[[ 2.44  3.84]
 [ 5.82 -1.29]]
->
[[ 3.84  2.44]
 [-1.29  5.82]]

[[-2.18 -1.41  0.81  1.58]
 [-5.06 -0.31  2.09  0.67]
 [-2.73 -1.10  1.04  1.41]
 [ 0.87 -2.52 -0.51  2.54]
 [-5.91  0.11  2.44  0.51]
 [-5.09 -0.21  2.21  0.70]
 [-6.20  0.13  2.58  0.40]
 [ 0.04 -2.18 -0.21  2.21]
 [-1.86 -1.59  0.67  1.77]
 [-7.02  0.40  3.03  0.06]
 [-0.08 -2.09 -0.10  2.23]
 [ 1.95 -2.84 -1.06  2.83]]
->
[[-1.41  0.81  1.58 -2.18]
 [-0.31  2.09  0.67 -5.06]
 [-1.10  1.04  1.41 -2.73]
 [-2.52 -0.51  2.54  0.87]
 [ 0.11  2.44  0.51 -5.91]
 [-0.21  2.21  0.70 -5.09]
 [ 0.13  2.58  0.40 -6.20]
 [-2.18 -0.21  2.21  0.04]
 [-1.59  0.67  1.77 -1.86]
 [ 0.40  3.03  0.06 -7.02]
 [-2.09 -0.10  2.23 -0.08]
 [-2.84 -1.06  2.83  1.95]]

[[ 2.15  2.70  3.33 -2.27  1.13 -2.78]
 [-1.72 -1.74  1.58  1.88 -1.63 -2.28]
 [ 0.08  0.21 -1.77 -1.03  0.27 -0.74]
 [-1.10  0.07  5.34 -3.47 -0.62  1.64]
 [-0.45  0.70  3.14 -0.11 -0.45 -2.62]]
->
[[ 2.70  3.33 -2.27  1.13 -2.78  2.15]
 [-1.74  1.58  1.88 -1.63 -2.28 -1.72]
 [ 0.21 -1.77 -1.03  0.27 -0.74  0.08]
 [ 0.07  5.34 -3.47 -0.62  1.64 -1.10]
 [ 0.70  3.14 -0.11 -0.45 -2.62 -0.45]]

[[-0.35  0.56  5.93 -1.55]
 [ 3.66 -1.34  2.82 -2.92]]
->
[[ 0.56  5.93 -1.55 -0.35]
 [-1.34  2.82 -2.92  3.66]]

[[-1.29 -1.66 -0.48 -0.27 -0.82 -4.37]
 [-0.81 -0.98  1.06 -0.75  2.10 -3.15]
 [ 0.01  1.98  2.65  0.77  1.68  0.60]
 [ 1.44 -0.87  2.33 -1.14  0.29 -0.76]
 [ 1.07  0.93  1.35 -0.36 -1.79 -2.36]
 [-1.00 -1.32  5.52 -1.33 -0.66 -3.25]
 [-0.04  3.66 -1.65 -0.01  0.62 -0.35]
 [-0.27 -0.65  3.44  0.31  2.95 -2.05]
 [-1.29  0.48  0.76 -0.13  0.67  0.52]
 [ 1.10  0.48  4.83  1.10  3.12  1.62]
 [ 1.06 -1.75  2.12  0.02  1.92  0.54]]
->
[[-1.66 -0.48 -0.27 -0.82 -4.37 -1.29]
 [-0.98  1.06 -0.75  2.10 -3.15 -0.81]
 [ 1.98  2.65  0.77  1.68  0.60  0.01]
 [-0.87  2.33 -1.14  0.29 -0.76  1.44]
 [ 0.93  1.35 -0.36 -1.79 -2.36  1.07]
 [-1.32  5.52 -1.33 -0.66 -3.25 -1.00]
 [ 3.66 -1.65 -0.01  0.62 -0.35 -0.04]
 [-0.65  3.44  0.31  2.95 -2.05 -0.27]
 [ 0.48  0.76 -0.13  0.67  0.52 -1.29]
 [ 0.48  4.83  1.10  3.12  1.62  1.10]
 [-1.75  2.12  0.02  1.92  0.54  1.06]]

[[ 2.45  5.84  2.48  0.22]
 [ 3.22 -3.23  0.00 -0.21]
 [-1.05  3.07  1.16  1.89]
 [ 6.01  1.06 -0.04  1.60]
 [-5.52 -0.95  4.01  4.40]
 [ 3.45 -3.37 -0.36 -1.64]
 [-6.10  2.57 -3.41  2.32]
 [ 0.49 -0.97 -1.54 -3.07]
 [-3.80  5.38  0.42  1.08]]
->
[[ 5.84  2.48  0.22  2.45]
 [-3.23  0.00 -0.21  3.22]
 [ 3.07  1.16  1.89 -1.05]
 [ 1.06 -0.04  1.60  6.01]
 [-0.95  4.01  4.40 -5.52]
 [-3.37 -0.36 -1.64  3.45]
 [ 2.57 -3.41  2.32 -6.10]
 [-0.97 -1.54 -3.07  0.49]
 [ 5.38  0.42  1.08 -3.80]]

[[ 0.21 -2.45 -1.26  1.28  0.18 -1.83 -3.17 -2.09  0.64 -1.75]
 [ 0.76  1.77  0.38  1.51  2.77  1.99 -6.96  2.11  2.74  2.30]
 [ 2.64 -0.33  4.54  0.97  5.36 -0.58  4.66 -1.50  0.68  3.87]]
->
[[-2.45 -1.26  1.28  0.18 -1.83 -3.17 -2.09  0.64 -1.75  0.21]
 [ 1.77  0.38  1.51  2.77  1.99 -6.96  2.11  2.74  2.30  0.76]
 [-0.33  4.54  0.97  5.36 -0.58  4.66 -1.50  0.68  3.87  2.64]]

[[ 6.17  0.79 -3.90  3.67  2.09]
 [ 0.06  0.57  5.45 -2.92 -0.71]
 [ 4.34  2.71 -0.63  1.75  0.45]
 [-0.24  2.92  3.81 -3.66  0.80]]
->
[[ 0.79 -3.90  3.67  2.09  6.17]
 [ 0.57  5.45 -2.92 -0.71  0.06]
 [ 2.71 -0.63  1.75  0.45  4.34]
 [ 2.92  3.81 -3.66  0.80 -0.24]]
---
[[ 2.02  2.69  6.36 -0.39]
 [ 2.14 -0.83  5.51  0.75]]
->
[[ 2.02  2.69]
 [ 2.14 -0.83]]

[[-0.94  1.96 -2.79 -0.85]
 [ 0.04 -3.94 -0.24 -2.78]
 [-0.01  5.28 -2.76  2.40]]
->
[[-0.94  1.96]
 [ 0.04 -3.94]]

[[ 3.83  4.61 -2.81 -4.04]
 [ 5.35  1.03  2.22 -3.51]]
->
[[3.83 4.61]
 [5.35 1.03]]

[[ 2.01 -1.49 -3.38]
 [-3.13 -4.38 -5.14]
 [-3.30  2.87  3.75]]
->
[[ 2.01 -1.49]
 [-3.13 -4.38]]

[[-5.10  3.22  3.49  3.76 -2.40]
 [-2.32  4.02 -5.47 -4.66 -6.10]
 [-0.98 -0.90  0.01 -2.23 -5.88]
 [-3.00 -2.08 -0.96  3.96 -4.47]
 [-0.22 -4.06 -5.23 -6.14 -0.79]]
->
[[-5.10  3.22]
 [-2.32  4.02]]

[[ 5.12  1.97  0.80 -5.42]
 [ 2.49  5.33 -0.85 -3.88]
 [-1.03 -4.96  5.80  2.22]
 [-5.04 -2.40 -0.58  5.37]
 [ 0.32  4.17 -0.85 -1.62]]
->
[[5.12 1.97]
 [2.49 5.33]]

[[-4.42  0.67 -5.97]
 [ 7.16  4.51  6.01]
 [ 0.05  0.25 -1.97]]
->
[[-4.42  0.67]
 [ 7.16  4.51]]

[[ 1.37 -1.40 -1.34  0.66]
 [ 1.40 -1.06 -1.61 -0.23]
 [-0.38 -2.07  5.67 -0.59]]
->
[[ 1.37 -1.40]
 [ 1.40 -1.06]]

[[-1.24 -2.83 -5.35 -0.09 -1.19]
 [ 2.45 -0.69 -5.93 -5.17 -2.14]
 [ 0.12 -6.16 -2.85 -3.05 -4.72]
 [-0.81 -0.10 -7.34  0.09 -2.36]
 [ 3.19 -6.52 -7.25  0.78 -0.35]]
->
[[-1.24 -2.83]
 [ 2.45 -0.69]]
